Below is a small trained network, with its code and all its weights. Each question gives an input and a class and asks what happens when units are switched off, that is, made to give their printed mean instead of their output.

import numpy as np


def w(rows, s, z=0):
    codes = np.array(rows[::2]) - 128.0
    scale = np.full(codes.shape[1], s)
    scale[-1] = z or s
    return codes * scale


def norm(h):
    return h / np.sqrt((h * h).mean(-1, keepdims=True) + 1e-5)


def f(y):
    return y / 2 * (1 + np.tanh(0.7978845608 * (y + 0.044715 * y**3)))


def log_softmax(a):
    a = a - a.max(-1, keepdims=True)
    return a - np.log(np.exp(a).sum(-1, keepdims=True))


def net(x, mask):
    res = np.array(x, float).reshape(1, 3) / 4 @ E
    u = 0
    for l in range(4):
        y = f(norm(res) @ A[l][:, :-1].T + A[l][:, -1])
        res = res + np.where(mask[u : u + 8], y, B[l][:, -1]) @ B[l][:, :-1]
        u += 8
    return log_softmax(norm(res)[-1] @ U[:, :-1].T + U[:, -1])


A, B = {}, {}
E = w([
[214,146,227,31],'x0',
[156,120,252,199],'x1',
[182,185,92,158],'x2',
],0.0042)
A[0] = w([
[29,190,156,137,58],'L0N1',
[160,78,139,132,4],'L0N2',
[145,185,131,50,164],'L0N3',
[134,115,174,214,73],'L0N4',
[145,74,121,228,113],'L0N5',
[92,104,119,170,98],'L0N6',
[245,114,225,122,77],'L0N7',
[229,254,94,197,8],'L0N8',
],0.0065,0.0018)
B[0] = w([
[123,118,94,124,129],'L0N1',
[125,104,83,152,105],'L0N2',
[144,152,117,67,188],'L0N3',
[85,177,126,96,172],'L0N4',
[89,144,114,106,183],'L0N5',
[154,117,64,99,153],'L0N6',
[147,176,147,93,252],'L0N7',
[100,2,142,132,187],'L0N8',
],0.0076,0.0032)
A[1] = w([
[1,69,185,75,220],'L1N1',
[116,80,55,194,104],'L1N2',
[139,120,184,104,118],'L1N3',
[78,169,53,95,248],'L1N4',
[186,116,156,42,95],'L1N5',
[135,145,178,235,171],'L1N6',
[182,26,60,204,20],'L1N7',
[142,124,165,128,57],'L1N8',
],0.0065,0.0011)
B[1] = w([
[245,88,232,146,251],'L1N1',
[149,79,176,107,213],'L1N2',
[179,76,86,115,166],'L1N3',
[56,102,165,74,243],'L1N4',
[114,79,146,179,235],'L1N5',
[143,253,109,133,141],'L1N6',
[185,122,196,171,164],'L1N7',
[74,84,172,164,126],'L1N8',
],0.0045,0.003)
A[2] = w([
[1,89,105,170,62],'L2N1',
[206,104,145,107,144],'L2N2',
[76,127,124,192,80],'L2N3',
[233,172,23,157,167],'L2N4',
[124,88,36,56,253],'L2N5',
[198,203,141,85,138],'L2N6',
[45,151,181,178,162],'L2N7',
[85,135,141,189,80],'L2N8',
],0.0073,0.0026)
B[2] = w([
[241,115,88,114,219],'L2N1',
[139,71,167,219,202],'L2N2',
[206,60,2,82,138],'L2N3',
[40,40,197,107,114],'L2N4',
[101,160,207,141,254],'L2N5',
[198,81,42,127,199],'L2N6',
[184,182,103,139,188],'L2N7',
[168,110,12,159,131],'L2N8',
],0.0061,0.0037)
A[3] = w([
[115,59,79,142,83],'L3N1',
[182,194,192,162,251],'L3N2',
[143,56,137,175,203],'L3N3',
[185,182,138,254,154],'L3N4',
[169,179,164,109,163],'L3N5',
[97,116,71,139,138],'L3N6',
[136,165,110,202,118],'L3N7',
[128,127,112,180,109],'L3N8',
],0.0086,0.0033)
B[3] = w([
[155,98,176,89,135],'L3N1',
[93,103,33,129,255],'L3N2',
[67,72,128,177,202],'L3N3',
[25,157,254,60,190],'L3N4',
[139,147,57,105,190],'L3N5',
[201,153,204,33,127],'L3N6',
[163,58,191,38,126],'L3N7',
[138,86,150,89,121],'L3N8',
],0.0069,0.0057)
U = w([
[250,44,81,37,169],'0',
[87,1,221,132,155],'1',
[73,201,158,13,160],'2',
[87,88,43,181,150],'3',
[135,184,89,217,3],'4',
[124,175,110,196,31],'5',
],0.011,0.0068)

Each question gives the input, the list of numbers given to net, and the class t.
The units are the neurons (one row each of A and B). Each row of codes is followed by its name. A weight is (code - 128) times the scale printed after its matrix; where a second scale follows, it is the last column's (A, B and U).
mask holds one flag per neuron, layer by layer. A switched-off neuron (its flag False) gives its mean, the last column of its row in B, instead of its output. The means were averaged over made-up inputs and are rounded, as every weight is.
A unit's drop is (log p(t) with every unit on - log p(t) with that unit switched off) / (log p(t) with every unit on - log p(t) with every unit switched off).
The circuit of an input: a set's keep is (log p(t) with only the set's units on - log p(t) with every unit switched off) / (log p(t) with every unit on - log p(t) with every unit switched off). Starting from the 12 units with the biggest drops (on a tie, the unit counted first), units are removed one at a time, each time the one whose removal leaves the highest keep (on an exact tie, the one counted first), for as long as the keep stays at least 0.8.
units of the circuit, in order: the units of the circuit, biggest drop first
most important unit: the unit with the biggest drop
top k neurons: the k neurons with the biggest drops, biggest first
top k neurons in layer l: the k neurons of layer l with the biggest drops, biggest first
drop when u is switched off: that unit's drop, to one decimal
input [-6,-4,8], class 1: top neuron : L0N4
input [-5,1,6], class 1: units of the circuit, in order : L0N8; L3N4
input [-1,7,-6], class 2: top 3 neurons : L3N4; L0N8; L1N6
input [-7,-4,-7], class 0: units of the circuit, in order : L2N1; L3N6
input [-4,-3,-5], class 1: top 3 neurons : L0N7; L1N2; L3N2
input [-4,-7,5], class 2: top 2 neurons in layer 1 : L1N1; L1N4
input [5,5,-3], class 0: top 2 neurons : L0N7; L2N6
input [7,1,-5], class 0: top 2 neurons : L0N7; L0N8
input [5,8,5], class 2: top 2 neurons : L3N4; L0N7
input [5,-7,8], class 1: top 4 neurons : L2N4; L0N8; L0N4; L0N5
input [-2,-4,-4], class 1: top 4 neurons in layer 1 : L1N2; L1N6; L1N1; L1N4
input [6,5,-1], class 0: top 2 neurons in layer 3 : L3N2; L3N5
input [-4,-2,-2], class 0: top 4 neurons : L2N1; L0N8; L2N2; L0N3
input [-5,-1,4], class 0: top 2 neurons : L2N3; L1N1
input [-4,-6,8], class 1: most important unit : L2N4
input [5,-2,6], class 1: top 2 neurons : L0N8; L2N2
input [-1,-4,-5], class 1: top 3 neurons : L1N1; L0N7; L0N4
input [3,-4,-1], class 2: units of the circuit, in order : L0N8; L2N1
input [-6,4,-5], class 0: top 2 neurons in layer 2 : L2N3; L2N1
input [-2,7,2], class 2: top neuron : L3N4
input [6,8,5], class 2: top 4 neurons : L3N4; L0N7; L1N1; L2N1
input [-6,-2,5], class 0: top 3 neurons in layer 2 : L2N3; L2N2; L2N1
input [2,2,4], class 1: top 2 neurons : L0N8; L2N2
input [-6,8,-2], class 2: top 2 neurons : L3N4; L1N6
input [2,1,0], class 3: top 2 neurons in layer 2 : L2N1; L2N3
input [-2,7,-2], class 2: drop when L3N4 is switched off : 0.3
input [2,3,6], class 1: units of the circuit, in order : L0N8
input [1,4,0], class 2: drop when L1N4 is switched off : 0.1
input [-2,8,3], class 2: drop when L3N4 is switched off : 0.4
input [-5,0,-1], class 0: drop when L1N2 is switched off : 0.0
